Below are the code and all the weights of a small trained network. Each question names an input and a class and asks about switching units off, where a switched-off unit gives its printed mean instead of its output.

import numpy as np


def w(rows, s, z=0):
    codes = np.array(rows[::2]) - 128.0
    scale = np.full(codes.shape[1], s)
    scale[-1] = z or s
    return codes * scale


def norm(h):
    return h / np.sqrt((h * h).mean(-1, keepdims=True) + 1e-5)


def f(y):
    return np.maximum(y, 0)


def log_softmax(a):
    a = a - a.max(-1, keepdims=True)
    return a - np.log(np.exp(a).sum(-1, keepdims=True))


def net(x, mask):
    res = np.array(x, float).reshape(1, 3) / 4 @ E
    u = 0
    for l in range(4):
        y = f(norm(res) @ A[l][:, :-1].T + A[l][:, -1])
        res = res + np.where(mask[u : u + 3], y, B[l][:, -1]) @ B[l][:, :-1]
        u += 3
    return log_softmax(norm(res)[-1] @ U[:, :-1].T + U[:, -1])


A, B = {}, {}
E = w([
[113,171,46,2],'x0',
[216,84,122,111],'x1',
[98,58,171,77],'x2',
],0.008)
A[0] = w([
[8,183,156,148,3],'0.n1',
[92,90,163,98,27],'0.n2',
[90,46,141,88,46],'0.n3',
],0.016,0.0071)
B[0] = w([
[186,133,186,60,253],'0.n1',
[120,201,116,183,175],'0.n2',
[151,247,83,149,227],'0.n3',
],0.014,0.0046)
A[1] = w([
[130,173,230,89,119],'1.n1',
[2,159,119,54,1],'1.n2',
[98,107,151,233,31],'1.n3',
],0.0092,0.0047)
B[1] = w([
[158,76,41,255,255],'1.n1',
[156,113,132,81,180],'1.n2',
[74,17,41,234,187],'1.n3',
],0.0069,0.0041)
A[2] = w([
[202,153,122,155,113],'2.n1',
[188,146,118,91,219],'2.n2',
[117,200,12,213,4],'2.n3',
],0.012,0.0038)
B[2] = w([
[111,220,150,94,219],'2.n1',
[135,109,207,113,255],'2.n2',
[9,139,140,92,223],'2.n3',
],0.013,0.0074)
A[3] = w([
[127,138,41,2,102],'3.n1',
[88,83,81,137,88],'3.n2',
[127,114,128,131,1],'3.n3',
],0.0098,0.0019)
B[3] = w([
[139,88,114,254,254],'3.n1',
[143,98,145,38,144],'3.n2',
[134,123,129,128,128],'3.n3',
],0.017,0.0048)
U = w([
[111,56,82,255,195],'0',
[58,215,115,122,171],'1',
[250,170,219,129,105],'2',
[79,98,178,47,147],'3',
[138,48,74,37,2],'4',
],0.014,0.0081)

Each question gives the input, the list of numbers given to net, and the class t.
The units are the neurons (one row each of A and B). Each row of codes is followed by its name. A weight is (code - 128) times the scale printed after its matrix; where a second scale follows, it is the last column's (A, B and U).
mask holds one flag per neuron, layer by layer. A switched-off neuron (its flag False) gives its mean, the last column of its row in B, instead of its output. The means were averaged over made-up inputs and are rounded, as every weight is.
A unit's drop is (log p(t) with every unit on - log p(t) with that unit switched off) / (log p(t) with every unit on - log p(t) with every unit switched off).
The circuit of an input: a set's keep is (log p(t) with only the set's units on - log p(t) with every unit switched off) / (log p(t) with every unit on - log p(t) with every unit switched off). Starting from all 12 units, units are removed one at a time, each time the one whose removal leaves the highest keep (on an exact tie, the one counted first), for as long as the keep stays at least 0.8.
units of the circuit, in order: the units of the circuit, biggest drop first
top k neurons: the k neurons with the biggest drops, biggest first
k most important neurons of layer l: the k neurons of layer l with the biggest drops, biggest first
drop of u: that unit's drop, to one decimal
input [-2,-4,-1], class 2: units of the circuit, in order : [0.n1]
input [6,-5,-2], class 0: units of the circuit, in order : [3.n1, 2.n1]
input [0,2,-2], class 3: units of the circuit, in order : [0.n3, 3.n1]
input [4,-5,-2], class 2: units of the circuit, in order : [0.n1, 2.n3]
input [4,-8,4], class 2: top 2 neurons : [0.n1, 2.n3]
input [6,5,5], class 0: top 3 neurons : [3.n1, 0.n1, 2.n1]
input [-3,0,0], class 3: top 3 neurons : [1.n3, 0.n1, 3.n2]
input [-7,5,-8], class 1: units of the circuit, in order : [3.n1, 2.n3]
input [5,-7,2], class 2: units of the circuit, in order : [0.n1, 2.n3]
input [7,-2,-7], class 0: 2 most important neurons of layer 0 : [0.n3, 0.n2]
input [0,4,-8], class 1: top 3 neurons : [0.n1, 2.n3, 2.n1]
input [5,4,6], class 1: top 4 neurons : [0.n3, 0.n1, 2.n2, 0.n2]
input [1,-7,4], class 2: top 2 neurons : [0.n1, 2.n3]
input [5,0,-3], class 0: top 3 neurons : [3.n1, 0.n1, 0.n3]
input [2,-7,-6], class 2: units of the circuit, in order : [0.n1]
input [0,5,6], class 1: units of the circuit, in order : [0.n3, 2.n3]
input [-2,0,-2], class 3: 2 most important neurons of layer 0 : [0.n1, 0.n3]
input [6,-6,-1], class 0: top 2 neurons : [3.n1, 2.n1]
input [2,-1,-2], class 3: top 2 neurons : [2.n2, 0.n3]
input [-1,5,-6], class 1: units of the circuit, in order : [2.n3]
input [5,6,4], class 2: top 3 neurons : [2.n2, 1.n1, 1.n3]
input [2,3,-2], class 3: top 4 neurons : [2.n2, 0.n1, 0.n3, 3.n1]
input [4,-6,3], class 2: units of the circuit, in order : [0.n1, 2.n3]
input [6,-2,-5], class 0: top 3 neurons : [3.n1, 0.n3, 2.n1]
input [-1,2,-5], class 1: top 2 neurons : [0.n1, 2.n1]
input [8,-7,-8], class 0: 2 most important neurons of layer 1 : [1.n2, 1.n1]
input [8,1,8], class 0: units of the circuit, in order : [3.n1]
input [-4,-5,7], class 1: top 2 neurons : [1.n1, 0.n3]
input [8,-4,1], class 0: drop of 3.n1 : 1.1
